Below is a small trained network, with its code and all its weights. Each question gives an input and a target symbol and asks what happens when units are switched off, that is, made to give their printed mean instead of their output.

import numpy as np


def w(rows, s, z=0):
    codes = np.array(rows[::2]) - 128.0
    scale = np.full(codes.shape[1], s)
    scale[-1] = z or s
    return codes * scale


def f(y):
    return np.maximum(y, 0)


def softmax(a):
    e = np.exp(a - a.max(-1, keepdims=True))
    return e / e.sum(-1, keepdims=True)


def log_softmax(a):
    a = a - a.max(-1, keepdims=True)
    return a - np.log(np.exp(a).sum(-1, keepdims=True))


def net(x, mask):
    ids = ['ΔΞΨαβγεζθλμστφ'.index(c) for c in x.split()]
    T = len(ids)
    res = E[ids] + P[:T]
    r = res
    for j in range(2):
        rows = slice(4 * j, 4 * j + 4)
        q, k, v = (r @ M[0][rows].T for M in (Q, K, V))
        z = softmax(np.where(np.tri(T) > 0, q @ k.T / 4**0.5, -1e9)) @ v
        o = O[0][rows]
        res = res + np.where(mask[j], z, o[:, -1]) @ o[:, :-1]
    y = f(res @ A[0][:, :-1].T + A[0][:, -1])
    res = res + np.where(mask[2:6], y, B[0][:, -1]) @ B[0][:, :-1]
    return log_softmax(res[-1] @ U[:, :-1].T + U[:, -1])


Q, K, V, O, A, B = {}, {}, {}, {}, {}, {}
E = w([
[174,186,199,190,157,167,97,36,212,56,109,123],'Δ',
[93,209,71,149,7,104,123,75,171,51,84,198],'Ξ',
[78,94,177,215,144,110,49,123,128,7,182,219],'Ψ',
[222,148,46,74,86,143,63,154,136,11,115,134],'α',
[178,177,155,211,179,105,189,35,123,166,124,217],'β',
[43,111,149,165,178,185,148,126,157,111,32,121],'γ',
[116,224,66,176,184,126,83,137,185,176,171,45],'ε',
[108,211,114,100,186,131,163,43,57,14,129,102],'ζ',
[137,183,110,145,140,241,116,147,140,80,129,194],'θ',
[156,156,67,87,49,179,248,90,130,135,69,131],'λ',
[75,119,166,98,123,143,180,100,253,85,219,117],'μ',
[200,90,126,176,54,171,88,140,211,146,54,170],'σ',
[232,123,188,69,205,151,143,131,134,119,66,98],'τ',
[148,109,187,209,59,188,90,80,70,103,136,52],'φ',
],0.011)
P = w([
[119,180,193,44,92,254,101,49,98,152,107,172],'0',
[145,153,117,183,112,136,137,193,141,88,153,141],'1',
[143,157,119,177,115,130,142,162,164,101,132,117],'2',
[142,149,137,176,123,130,130,157,158,101,121,115],'3',
[140,155,143,176,124,116,129,151,165,101,111,104],'4',
[133,152,132,172,136,115,136,154,172,96,115,100],'5',
[129,142,125,170,141,133,120,133,176,103,107,93],'6',
[131,147,119,172,141,124,126,125,189,114,108,91],'7',
[133,140,130,167,156,127,124,126,182,112,105,91],'8',
[128,148,120,157,153,128,110,123,190,113,97,80],'9',
[131,141,107,164,158,134,108,104,195,110,101,78],'10',
[131,136,128,169,159,132,112,104,194,117,110,80],'11',
[114,144,110,158,155,134,113,93,206,117,111,76],'12',
],0.0083)
Q[0] = w([
[65,80,87,101,123,34,131,234,13,224,202,137],'head 1',
[101,45,88,63,107,41,165,216,13,218,197,203],'head 1',
[45,57,117,77,160,77,145,233,22,236,190,95],'head 1',
[25,18,142,96,91,42,92,193,35,151,165,249],'head 1',
[175,187,143,209,121,240,139,112,218,20,67,112],'head 2',
[240,105,96,134,34,170,237,174,70,105,69,208],'head 2',
[143,205,171,204,168,241,144,44,237,1,115,112],'head 2',
[87,47,235,33,83,95,214,113,157,87,208,166],'head 2',
],0.0051)
K[0] = w([
[238,97,67,200,98,6,141,254,180,38,79,108],'head 1',
[173,151,28,192,92,22,128,193,164,87,115,98],'head 1',
[134,86,48,231,83,2,124,217,155,46,72,134],'head 1',
[141,147,50,146,105,43,173,145,219,97,133,83],'head 1',
[132,131,138,30,73,198,61,61,114,173,69,189],'head 2',
[163,69,115,136,107,88,196,134,87,90,43,158],'head 2',
[102,140,164,14,88,236,88,33,102,175,116,171],'head 2',
[112,73,183,118,120,121,201,146,171,50,164,140],'head 2',
],0.0064)
V[0] = w([
[100,103,201,77,138,87,147,123,128,76,149,211],'head 1',
[128,105,98,242,83,88,76,136,134,58,143,144],'head 1',
[153,97,143,164,132,102,174,125,2,136,38,116],'head 1',
[72,67,133,119,90,156,146,148,174,107,64,101],'head 1',
[138,87,232,200,166,129,70,141,141,174,164,98],'head 2',
[209,109,124,91,104,118,112,182,104,78,179,41],'head 2',
[196,119,79,157,118,87,182,159,215,174,126,152],'head 2',
[40,179,81,165,157,88,150,144,144,118,194,56],'head 2',
],0.0075)
O[0] = w([
[98,60,162,106,163,105,161,62,140,59,173,200,132],'head 1',
[124,115,84,207,66,108,38,125,137,64,108,170,13],'head 1',
[127,74,58,169,177,108,119,57,64,157,71,117,3],'head 1',
[44,37,125,98,69,166,128,158,182,131,80,87,128],'head 1',
[163,64,199,247,180,133,134,195,123,147,161,105,106],'head 2',
[159,57,77,78,175,149,25,101,106,103,211,56,50],'head 2',
[116,89,81,78,119,47,93,94,200,255,192,159,45],'head 2',
[39,148,41,165,170,68,166,133,115,106,191,79,72],'head 2',
],0.0068,0.0063)
A[0] = w([
[137,66,253,85,97,211,190,76,130,51,81,220,253],'neuron 1',
[236,126,104,14,70,163,228,144,109,214,89,52,255],'neuron 2',
[70,105,185,42,40,172,158,122,178,89,227,54,102],'neuron 3',
[146,11,166,96,127,151,144,34,83,87,82,206,58],'neuron 4',
],0.0042,0.0009)
B[0] = w([
[178,22,91,75,80,75,253,95,149,133,173,76,254],'neuron 1',
[12,136,160,142,218,223,4,138,58,191,209,213,180],'neuron 2',
[183,155,26,220,114,214,144,141,84,140,123,97,196],'neuron 3',
[24,97,202,144,140,126,88,199,176,47,90,131,152],'neuron 4',
],0.0056,0.0098)
U = w([
[163,161,191,129,135,132,138,95,192,117,101,94,99],'Δ',
[92,200,81,95,7,64,128,94,147,109,67,160,3],'Ξ',
[28,53,158,170,135,61,71,139,134,41,196,216,215],'Ψ',
[226,94,23,37,125,126,49,129,101,82,143,140,215],'α',
[182,133,142,170,173,22,196,66,93,212,129,215,123],'β',
[7,87,124,143,154,100,191,173,157,167,40,67,149],'γ',
[61,218,142,192,164,131,81,164,148,148,143,130,187],'ε',
[114,164,89,72,183,81,173,69,7,45,123,93,22],'ζ',
[128,190,213,120,104,224,147,155,94,85,128,226,213],'θ',
[29,111,60,90,117,150,126,79,70,198,148,196,136],'λ',
[127,80,58,107,148,91,188,127,208,156,231,45,140],'μ',
[177,57,141,130,69,119,66,177,208,235,96,173,101],'σ',
[159,59,198,36,241,100,114,174,80,154,173,120,27],'τ',
[186,71,101,238,84,174,110,91,3,142,113,58,83],'φ',
],0.0057,0.0028)

Each question gives the input, a string of symbols that net reads in full, and the target symbol t.
The units are the heads (4 rows each of Q, K, V and O) and the neurons (one row each of A and B). Each row of codes is followed by its name. A weight is (code - 128) times the scale printed after its matrix; where a second scale follows, it is the last column's (O, A, B and U).
mask holds one flag per unit, heads first, then neurons. A switched-off unit (its flag False) gives its mean, the last column of its rows in O or B, instead of its output. The means were averaged over made-up inputs and are rounded, as every weight is.
A unit's drop is (log p(t) with every unit on - log p(t) with that unit switched off) / (log p(t) with every unit on - log p(t) with every unit switched off).
The circuit of an input: a set's keep is (log p(t) with only the set's units on - log p(t) with every unit switched off) / (log p(t) with every unit on - log p(t) with every unit switched off). Starting from all 6 units, units are removed one at a time, each time the one whose removal leaves the highest keep (on an exact tie, the one counted first), for as long as the keep stays at least 0.8.
units of the circuit, in order: the units of the circuit, biggest drop first
k most important neurons: the k neurons with the biggest drops, biggest first
heads that matter: for each layer, one digit per head in row order, 1 if its drop is at least 0.15 and else 0, layers parted by /
input γ λ λ, target λ: heads that matter -> 11
input τ ε μ Δ γ Ξ ε μ γ μ ε β τ, target τ: units of the circuit, in order -> [head 1; neuron 2; head 2]
input μ β μ μ ε σ μ, target μ: heads that matter -> 10
input γ μ μ ε Ψ ε α μ, target γ: heads that matter -> 11
input ε μ λ, target λ: units of the circuit, in order -> [head 2; neuron 2]
input μ ε φ ε ζ Ψ Ψ ε σ μ λ μ β, target μ: units of the circuit, in order -> [head 1; neuron 1; head 2]
input Ψ ε μ ε ε σ μ ε Ξ, target Ψ: units of the circuit, in order -> [head 1]
input ε β γ, target ε: units of the circuit, in order -> [head 1; neuron 1; head 2]
input θ γ β τ ε β ε, target θ: units of the circuit, in order -> [head 2; neuron 1]
input α θ α ζ β γ α, target α: heads that matter -> 01
input ε β β ε, target ε: units of the circuit, in order -> [neuron 1; head 1]
input ζ Ψ μ μ μ τ α ε Δ, target ζ: heads that matter -> 11
input γ θ λ θ ε μ ζ ε Ψ μ γ ε σ, target γ: heads that matter -> 11
input Ψ μ ε μ μ φ θ ε ε ε ζ γ, target Ψ: heads that matter -> 10
input ε λ μ, target ε: heads that matter -> 11
input φ μ ζ α σ, target φ: units of the circuit, in order -> [head 1; head 2]
input ε ε ε μ ε μ θ, target ε: units of the circuit, in order -> [head 2; head 1; neuron 1]
input μ φ ε μ τ ε λ ε θ σ μ λ φ, target μ: most important neuron -> [neuron 1]
input β Ψ σ μ μ θ ε Ξ Δ, target β: units of the circuit, in order -> [head 1; head 2]
input σ ε μ ζ ε β ε σ φ σ, target σ: units of the circuit, in order -> [head 2]
input Ξ λ Δ ε μ α φ ζ, target Ξ: units of the circuit, in order -> [head 2; head 1]
input μ Ξ ζ μ α μ Ξ τ ζ Ξ β ε β, target μ: 2 most important neurons -> [neuron 1; neuron 2]
input ε ε γ α μ, target ε: 2 most important neurons -> [neuron 1; neuron 3]
